Below is a small trained network, with its code and all its weights. Each question gives an input and a class and asks what happens when units are switched off, that is, made to give their printed mean instead of their output.

import numpy as np


def w(rows, s, z=0):
    codes = np.array(rows[::2]) - 128.0
    scale = np.full(codes.shape[1], s)
    scale[-1] = z or s
    return codes * scale


def f(y):
    return np.maximum(y, 0)


def log_softmax(a):
    a = a - a.max(-1, keepdims=True)
    return a - np.log(np.exp(a).sum(-1, keepdims=True))


def net(x, mask):
    res = np.array(x, float).reshape(1, 4) / 4 @ E
    y = f(res @ A[0][:, :-1].T + A[0][:, -1])
    res = res + np.where(mask, y, B[0][:, -1]) @ B[0][:, :-1]
    return log_softmax(res[-1] @ U[:, :-1].T + U[:, -1])


A, B = {}, {}
E = w([
[249,50,154,142,138],'x0',
[96,134,223,170,203],'x1',
[91,103,79,114,191],'x2',
[228,214,118,141,183],'x3',
],0.012)
A[0] = w([
[107,169,95,126,249,126],'N1',
[66,168,50,125,94,54],'N2',
[134,76,26,126,112,211],'N3',
[141,251,98,133,95,253],'N4',
[117,167,217,135,128,210],'N5',
[204,114,199,150,200,196],'N6',
[45,44,83,120,59,209],'N7',
],0.019,0.0029)
B[0] = w([
[164,144,45,229,178,203],'N1',
[61,152,98,52,211,218],'N2',
[160,68,49,80,95,206],'N3',
[100,240,140,98,34,235],'N4',
[132,158,189,186,116,193],'N5',
[227,104,197,57,186,234],'N6',
[4,53,163,165,134,252],'N7',
],0.022,0.021)
U = w([
[125,127,151,162,26,77],'0',
[213,178,153,33,140,5],'1',
[114,248,163,109,86,89],'2',
[162,43,68,59,90,52],'3',
[189,176,87,189,187,77],'4',
[78,184,77,31,141,207],'5',
[88,54,176,124,165,183],'6',
[218,97,238,99,182,237],'7',
],0.011,0.0029)

Each question gives the input, the list of numbers given to net, and the class t.
The units are the neurons (one row each of A and B). Each row of codes is followed by its name. A weight is (code - 128) times the scale printed after its matrix; where a second scale follows, it is the last column's (A, B and U).
mask holds one flag per neuron, in row order. A switched-off neuron (its flag False) gives its mean, the last column of its row in B, instead of its output. The means were averaged over made-up inputs and are rounded, as every weight is.
A unit's drop is (log p(t) with every unit on - log p(t) with that unit switched off) / (log p(t) with every unit on - log p(t) with every unit switched off).
The circuit of an input: a set's keep is (log p(t) with only the set's units on - log p(t) with every unit switched off) / (log p(t) with every unit on - log p(t) with every unit switched off). Starting from all 7 units, units are removed one at a time, each time the one whose removal leaves the highest keep (on an exact tie, the one counted first), for as long as the keep stays at least 0.8.
units of the circuit, in order: the units of the circuit, biggest drop first
unit that matters most: the unit with the biggest drop
k most important neurons: the k neurons with the biggest drops, biggest first
drop of u: that unit's drop, to one decimal
input [-3,-7,0,8], class 2: unit that matters most -> N4
input [2,-7,1,-4], class 3: 2 most important neurons -> [N3 N5]
input [4,-8,-3,-6], class 6: 4 most important neurons -> [N7 N4 N1 N6]
input [7,-5,6,5], class 3: 2 most important neurons -> [N3 N4]
input [0,0,1,8], class 1: 3 most important neurons -> [N6 N4 N7]
input [7,2,8,-1], class 7: 2 most important neurons -> [N6 N4]
input [5,-3,6,6], class 1: 2 most important neurons -> [N7 N6]
input [2,-5,-1,-4], class 6: 2 most important neurons -> [N7 N4]
input [-7,1,3,5], class 2: 2 most important neurons -> [N4 N3]
input [6,0,7,2], class 7: 2 most important neurons -> [N6 N4]
input [0,4,-8,3], class 7: 2 most important neurons -> [N6 N5]
input [2,-1,-4,2], class 1: 2 most important neurons -> [N7 N5]
input [4,-3,1,5], class 1: 2 most important neurons -> [N7 N5]
input [-1,-8,-5,7], class 2: units of the circuit, in order -> [N4]
input [2,3,5,-1], class 7: 2 most important neurons -> [N4 N7]
input [8,-6,7,2], class 3: drop of N1 -> 0.0
input [-1,-3,1,8], class 2: drop of N4 -> 2.6
input [-1,0,8,-6], class 6: drop of N7 -> 2.3
input [4,-6,-6,2], class 1: drop of N7 -> 3.7
input [-7,5,1,-3], class 6: unit that matters most -> N4
input [1,-7,-3,-3], class 3: 3 most important neurons -> [N3 N5 N4]
input [2,-1,-6,4], class 1: 3 most important neurons -> [N7 N6 N4]
